Below is a small trained network, with its code and all its weights. Each question gives an input and a class and asks what happens when units are switched off, that is, made to give their printed mean instead of their output.

import numpy as np


def w(rows, s, z=0):
    codes = np.array(rows[::2]) - 128.0
    scale = np.full(codes.shape[1], s)
    scale[-1] = z or s
    return codes * scale


def norm(h):
    return h / np.sqrt((h * h).mean(-1, keepdims=True) + 1e-5)


def f(y):
    return y / 2 * (1 + np.tanh(0.7978845608 * (y + 0.044715 * y**3)))


def log_softmax(a):
    a = a - a.max(-1, keepdims=True)
    return a - np.log(np.exp(a).sum(-1, keepdims=True))


def net(x, mask):
    res = np.array(x, float).reshape(1, 7) / 4 @ E
    u = 0
    for l in range(3):
        y = f(norm(res) @ A[l][:, :-1].T + A[l][:, -1])
        res = res + np.where(mask[u : u + 8], y, B[l][:, -1]) @ B[l][:, :-1]
        u += 8
    return log_softmax(norm(res)[-1] @ U[:, :-1].T + U[:, -1])


A, B = {}, {}
E = w([
[110,92,182,121,55,111,134,82],'x0',
[5,113,92,178,127,229,115,132],'x1',
[149,129,35,243,151,85,89,117],'x2',
[105,125,152,141,123,76,96,236],'x3',
[152,140,137,146,243,138,164,140],'x4',
[63,103,186,126,147,165,162,115],'x5',
[65,88,148,203,142,113,24,122],'x6',
],0.0023)
A[0] = w([
[63,129,182,90,149,124,126,206,59],'L0N0',
[217,103,119,135,160,59,98,107,7],'L0N1',
[48,155,143,133,109,170,161,126,46],'L0N2',
[150,121,180,48,43,91,149,123,10],'L0N3',
[158,99,4,136,115,122,93,158,46],'L0N4',
[67,129,79,175,221,119,115,124,81],'L0N5',
[173,111,79,148,123,97,156,76,56],'L0N6',
[164,108,49,150,151,84,98,162,141],'L0N7',
],0.005,0.0019)
B[0] = w([
[159,131,189,151,96,208,90,213,175],'L0N0',
[229,146,186,140,130,138,53,99,192],'L0N1',
[200,176,154,101,152,98,11,81,157],'L0N2',
[82,139,239,254,100,89,252,131,250],'L0N3',
[153,208,98,159,33,170,141,183,176],'L0N4',
[150,103,228,211,58,118,216,131,192],'L0N5',
[92,153,145,79,178,143,59,221,145],'L0N6',
[148,221,145,210,107,116,107,143,223],'L0N7',
],0.0037,0.0019)
A[1] = w([
[149,122,75,5,209,154,227,94,11],'L1N0',
[131,66,146,21,87,55,143,112,53],'L1N1',
[3,64,77,91,116,157,69,36,13],'L1N2',
[207,117,97,73,165,49,82,106,19],'L1N3',
[148,109,135,27,65,148,107,90,96],'L1N4',
[158,70,49,113,131,97,105,112,94],'L1N5',
[38,49,136,27,153,117,84,215,81],'L1N6',
[105,126,203,99,174,123,130,96,90],'L1N7',
],0.0057,0.0013)
B[1] = w([
[247,83,73,90,174,220,198,192,245],'L1N0',
[117,166,150,116,90,113,196,138,187],'L1N1',
[159,126,140,145,59,165,83,2,253],'L1N2',
[171,152,170,155,111,131,84,97,162],'L1N3',
[82,114,150,193,175,84,144,160,184],'L1N4',
[128,178,128,154,119,130,135,158,94],'L1N5',
[143,168,168,106,121,160,67,187,157],'L1N6',
[119,155,60,158,55,125,119,191,205],'L1N7',
],0.007,0.002)
A[2] = w([
[79,106,154,81,123,57,195,118,8],'L2N0',
[105,166,5,124,116,93,110,152,8],'L2N1',
[98,150,150,139,122,101,98,108,184],'L2N2',
[171,140,109,99,182,44,81,92,54],'L2N3',
[165,76,96,101,162,115,142,151,106],'L2N4',
[68,133,151,81,168,136,87,168,115],'L2N5',
[100,95,118,97,120,141,100,39,20],'L2N6',
[70,71,118,189,216,96,149,125,2],'L2N7',
],0.011,0.00099)
B[2] = w([
[188,82,193,122,74,22,214,167,252],'L2N0',
[1,223,116,154,86,145,139,221,177],'L2N1',
[158,126,73,91,186,176,188,135,233],'L2N2',
[83,179,136,72,179,49,82,46,209],'L2N3',
[127,138,31,70,158,166,143,120,188],'L2N4',
[92,66,168,63,115,143,68,100,141],'L2N5',
[138,52,28,209,55,72,83,95,228],'L2N6',
[82,71,213,202,244,175,176,80,168],'L2N7',
],0.0094,0.0027)
U = w([
[181,89,204,89,64,26,241,176,236],'0',
[211,127,5,24,182,224,198,168,137],'1',
[134,46,7,207,36,133,69,38,182],'2',
[157,241,130,70,216,22,55,45,165],'3',
[80,58,211,18,109,194,14,167,1],'4',
[13,254,72,181,94,142,120,221,106],'5',
[67,80,197,231,247,174,165,96,23],'6',
],0.0069,0.00055)

Each question gives the input, the list of numbers given to net, and the class t.
The units are the neurons (one row each of A and B). Each row of codes is followed by its name. A weight is (code - 128) times the scale printed after its matrix; where a second scale follows, it is the last column's (A, B and U).
mask holds one flag per neuron, layer by layer. A switched-off neuron (its flag False) gives its mean, the last column of its row in B, instead of its output. The means were averaged over made-up inputs and are rounded, as every weight is.
A unit's drop is (log p(t) with every unit on - log p(t) with that unit switched off) / (log p(t) with every unit on - log p(t) with every unit switched off).
The circuit of an input: a set's keep is (log p(t) with only the set's units on - log p(t) with every unit switched off) / (log p(t) with every unit on - log p(t) with every unit switched off). Starting from the 12 units with the biggest drops (on a tie, the unit counted first), units are removed one at a time, each time the one whose removal leaves the highest keep (on an exact tie, the one counted first), for as long as the keep stays at least 0.8.
units of the circuit, in order: the units of the circuit, biggest drop first
unit that matters most: the unit with the biggest drop
k most important neurons: the k neurons with the biggest drops, biggest first
k most important neurons of layer l: the k neurons of layer l with the biggest drops, biggest first
input [-1,-3,6,-8,-4,-8,-5], class 3: 4 most important neurons	(L2N3 L0N1 L1N7 L1N3)
input [-6,8,0,-4,-1,-6,-6], class 5: unit that matters most	L2N1
input [-1,-6,-5,0,4,8,-2], class 1: units of the circuit, in order	(L1N0 L2N4)
input [-4,5,8,-2,-3,-1,7], class 6: 2 most important neurons	(L2N7 L0N5)
input [-8,7,4,-8,5,-7,6], class 6: 2 most important neurons	(L2N7 L0N5)
input [-3,-2,-1,8,-6,0,0], class 4: units of the circuit, in order	(L0N5 L2N5 L1N6)
input [-5,-8,-3,0,0,3,-1], class 1: units of the circuit, in order	(L1N0 L2N0)
input [5,-7,0,-4,3,1,-4], class 1: units of the circuit, in order	(L1N0 L2N4)
input [2,4,-2,1,-7,4,-3], class 2: 2 most important neurons	(L1N2 L0N5)
input [0,-7,8,1,-8,-2,-6], class 3: 2 most important neurons	(L0N1 L2N3)
input [-1,0,5,7,-2,6,-4], class 5: 3 most important neurons	(L0N3 L1N4 L0N4)
input [2,7,2,-7,8,2,-2], class 2: 3 most important neurons of layer 0	(L0N3 L0N2 L0N5)
input [-8,5,3,-7,7,-7,-1], class 5: 2 most important neurons of layer 0	(L0N4 L0N3)
input [4,0,-5,8,-5,6,6], class 4: units of the circuit, in order	(L1N6 L2N5)
input [7,-2,-3,7,1,-5,6], class 4: unit that matters most	L1N6
input [0,-1,-1,0,4,-1,2], class 3: 3 most important neurons of layer 2	(L2N0 L2N6 L2N7)
input [-3,0,-2,5,-8,-5,-1], class 5: 4 most important neurons	(L2N1 L0N4 L0N5 L1N1)
input [-8,-8,5,-4,-3,-6,-5], class 3: 4 most important neurons	(L2N3 L1N3 L0N1 L1N7)
input [-6,3,0,-8,3,-5,7], class 6: 2 most important neurons	(L0N5 L1N2)
input [-4,-3,-6,1,0,1,-5], class 1: units of the circuit, in order	(L1N0)
input [1,-3,-3,6,1,6,-1], class 4: 3 most important neurons	(L0N0 L1N6 L2N5)
input [-1,1,3,2,-1,1,3], class 6: 4 most important neurons	(L1N7 L0N5 L1N2 L2N7)
input [6,7,-5,5,0,-4,3], class 4: 2 most important neurons	(L1N6 L0N0)
input [0,-7,-6,-5,8,-4,2], class 1: units of the circuit, in order	(L1N0 L2N4)
